Below is a small trained network, with its code and all its weights. Each question gives an input and a class and asks what happens when units are switched off, that is, made to give their printed mean instead of their output.

import numpy as np


def w(rows, s, z=0):
    codes = np.array(rows[::2]) - 128.0
    scale = np.full(codes.shape[1], s)
    scale[-1] = z or s
    return codes * scale


def norm(h):
    return h / np.sqrt((h * h).mean(-1, keepdims=True) + 1e-5)


def f(y):
    return np.maximum(y, 0)


def log_softmax(a):
    a = a - a.max(-1, keepdims=True)
    return a - np.log(np.exp(a).sum(-1, keepdims=True))


def net(x, mask):
    res = np.array(x, float).reshape(1, 3) / 4 @ E
    u = 0
    for l in range(4):
        y = f(norm(res) @ A[l][:, :-1].T + A[l][:, -1])
        res = res + np.where(mask[u : u + 4], y, B[l][:, -1]) @ B[l][:, :-1]
        u += 4
    return log_softmax(norm(res)[-1] @ U[:, :-1].T + U[:, -1])


A, B = {}, {}
E = w([
[111,196,149,93,128,65,89,60,251,106,84,45],'x0',
[167,66,195,74,101,120,96,90,153,169,122,114],'x1',
[95,95,92,230,129,109,184,157,166,65,76,88],'x2',
],0.011)
A[0] = w([
[223,86,169,8,148,183,68,124,148,148,189,130,77],'L0N0',
[221,153,208,99,83,98,68,1,206,160,104,35,47],'L0N1',
[161,108,188,101,99,31,142,58,222,157,158,124,3],'L0N2',
[107,105,200,104,159,107,121,102,142,95,69,134,22],'L0N3',
],0.0086,0.0034)
B[0] = w([
[146,168,127,178,73,165,124,13,136,180,142,168,217],'L0N0',
[78,54,36,51,236,116,55,197,100,96,112,96,252],'L0N1',
[48,67,159,127,136,70,59,254,136,78,116,138,197],'L0N2',
[74,113,191,69,117,125,100,227,132,117,158,169,153],'L0N3',
],0.011,0.013)
A[1] = w([
[94,166,169,3,81,133,113,83,247,191,72,86,111],'L1N0',
[131,185,55,117,156,98,71,77,153,109,129,111,74],'L1N1',
[129,91,71,161,88,103,159,153,39,60,167,174,27],'L1N2',
[113,243,114,97,139,97,193,66,160,89,141,119,4],'L1N3',
],0.0064,0.0026)
B[1] = w([
[11,34,68,106,255,184,133,176,125,122,113,144,179],'L1N0',
[124,149,115,106,153,100,204,35,46,115,68,135,207],'L1N1',
[136,118,130,153,185,206,163,131,114,120,123,130,254],'L1N2',
[207,189,82,95,103,53,160,104,103,125,94,60,161],'L1N3',
],0.0096,0.0049)
A[2] = w([
[143,168,233,138,68,158,90,44,132,135,190,153,56],'L2N0',
[207,244,115,94,169,68,63,137,185,82,84,33,5],'L2N1',
[134,97,146,55,69,83,120,69,100,255,189,240,48],'L2N2',
[84,141,158,133,88,155,60,82,111,198,228,202,162],'L2N3',
],0.0068,0.0019)
B[2] = w([
[254,154,193,251,46,166,88,231,126,140,139,101,199],'L2N0',
[139,96,132,142,139,129,175,146,18,138,189,173,198],'L2N1',
[132,204,66,158,31,92,239,17,213,94,146,224,254],'L2N2',
[167,156,168,204,103,123,167,154,213,210,222,77,255],'L2N3',
],0.01,0.0056)
A[3] = w([
[118,230,166,117,164,33,100,152,6,100,142,62,156],'L3N0',
[147,101,158,132,80,152,177,122,196,94,11,38,131],'L3N1',
[150,194,166,151,151,188,93,254,78,160,132,116,3],'L3N2',
[153,110,106,181,122,138,141,125,167,99,135,145,126],'L3N3',
],0.0072,0.0022)
B[3] = w([
[177,179,202,40,50,6,141,181,127,41,148,118,253],'L3N0',
[135,151,253,47,49,73,60,92,254,175,128,90,165],'L3N1',
[106,84,68,80,188,127,158,79,44,138,84,137,194],'L3N2',
[187,168,202,88,114,148,21,122,89,165,108,109,234],'L3N3',
],0.0085,0.0043)
U = w([
[80,170,52,78,162,150,94,20,141,212,123,139,38],'0',
[182,202,129,92,108,68,198,143,85,79,90,93,94],'1',
[144,85,117,192,246,250,180,195,35,124,84,140,175],'2',
[164,88,238,182,81,162,111,154,201,130,53,53,21],'3',
[16,35,101,51,214,104,37,208,154,77,79,102,251],'4',
[197,161,149,216,32,174,159,79,159,221,201,178,111],'5',
],0.013,0.0015)

Each question gives the input, the list of numbers given to net, and the class t.
The units are the neurons (one row each of A and B). Each row of codes is followed by its name. A weight is (code - 128) times the scale printed after its matrix; where a second scale follows, it is the last column's (A, B and U).
mask holds one flag per neuron, layer by layer. A switched-off neuron (its flag False) gives its mean, the last column of its row in B, instead of its output. The means were averaged over made-up inputs and are rounded, as every weight is.
A unit's drop is (log p(t) with every unit on - log p(t) with that unit switched off) / (log p(t) with every unit on - log p(t) with every unit switched off).
The circuit of an input: a set's keep is (log p(t) with only the set's units on - log p(t) with every unit switched off) / (log p(t) with every unit on - log p(t) with every unit switched off). Starting from the 12 units with the biggest drops (on a tie, the unit counted first), units are removed one at a time, each time the one whose removal leaves the highest keep (on an exact tie, the one counted first), for as long as the keep stays at least 0.8.
circuit, biggest first: the units of the circuit, biggest drop first
k most important neurons: the k neurons with the biggest drops, biggest first
top k neurons in layer l: the k neurons of layer l with the biggest drops, biggest first
drop of u: that unit's drop, to one decimal
input [-8,4,0], class 5: circuit, biggest first => [L0N1]
input [-2,-3,0], class 2: 2 most important neurons => [L0N0 L0N1]
input [1,-3,8], class 3: 2 most important neurons => [L0N1 L3N1]
input [1,-8,-7], class 1: 2 most important neurons => [L1N3 L0N0]
input [3,-6,6], class 1: top 2 neurons in layer 0 => [L0N1 L0N2]
input [-1,3,3], class 3: 4 most important neurons => [L0N1 L0N2 L0N0 L2N1]
input [-3,5,5], class 3: 2 most important neurons => [L0N1 L0N0]
input [-1,-2,3], class 2: 3 most important neurons => [L0N0 L2N2 L0N1]
input [0,-2,0], class 1: 2 most important neurons => [L0N3 L0N2]
input [4,-3,8], class 1: 4 most important neurons => [L0N1 L0N2 L2N1 L1N3]
input [-5,7,8], class 3: 2 most important neurons => [L0N1 L3N1]
input [-1,6,-7], class 5: 3 most important neurons => [L0N0 L2N3 L2N2]
input [1,-7,7], class 1: 3 most important neurons => [L0N1 L0N2 L1N3]
input [-7,-7,-7], class 5: 2 most important neurons => [L0N1 L0N2]
input [-2,7,-1], class 5: circuit, biggest first => [L0N0]
input [-1,0,3], class 3: 3 most important neurons => [L0N1 L2N1 L3N1]
input [-2,3,2], class 3: top 3 neurons in layer 2 => [L2N1 L2N2 L2N3]
input [1,-5,4], class 1: 2 most important neurons => [L0N2 L0N1]
input [6,-8,-5], class 1: top 3 neurons in layer 0 => [L0N2 L0N3 L0N1]
input [1,1,7], class 3: drop of L0N1 => 1.6
input [-1,-2,-1], class 2: drop of L0N1 => 1.1
input [3,-6,4], class 1: drop of L2N3 => 0.0
input [7,-6,5], class 1: drop of L0N1 => 0.1
input [3,-8,2], class 1: top neuron in layer 0 => [L0N1]
input [-1,-4,3], class 2: top 2 neurons in layer 0 => [L0N0 L0N1]
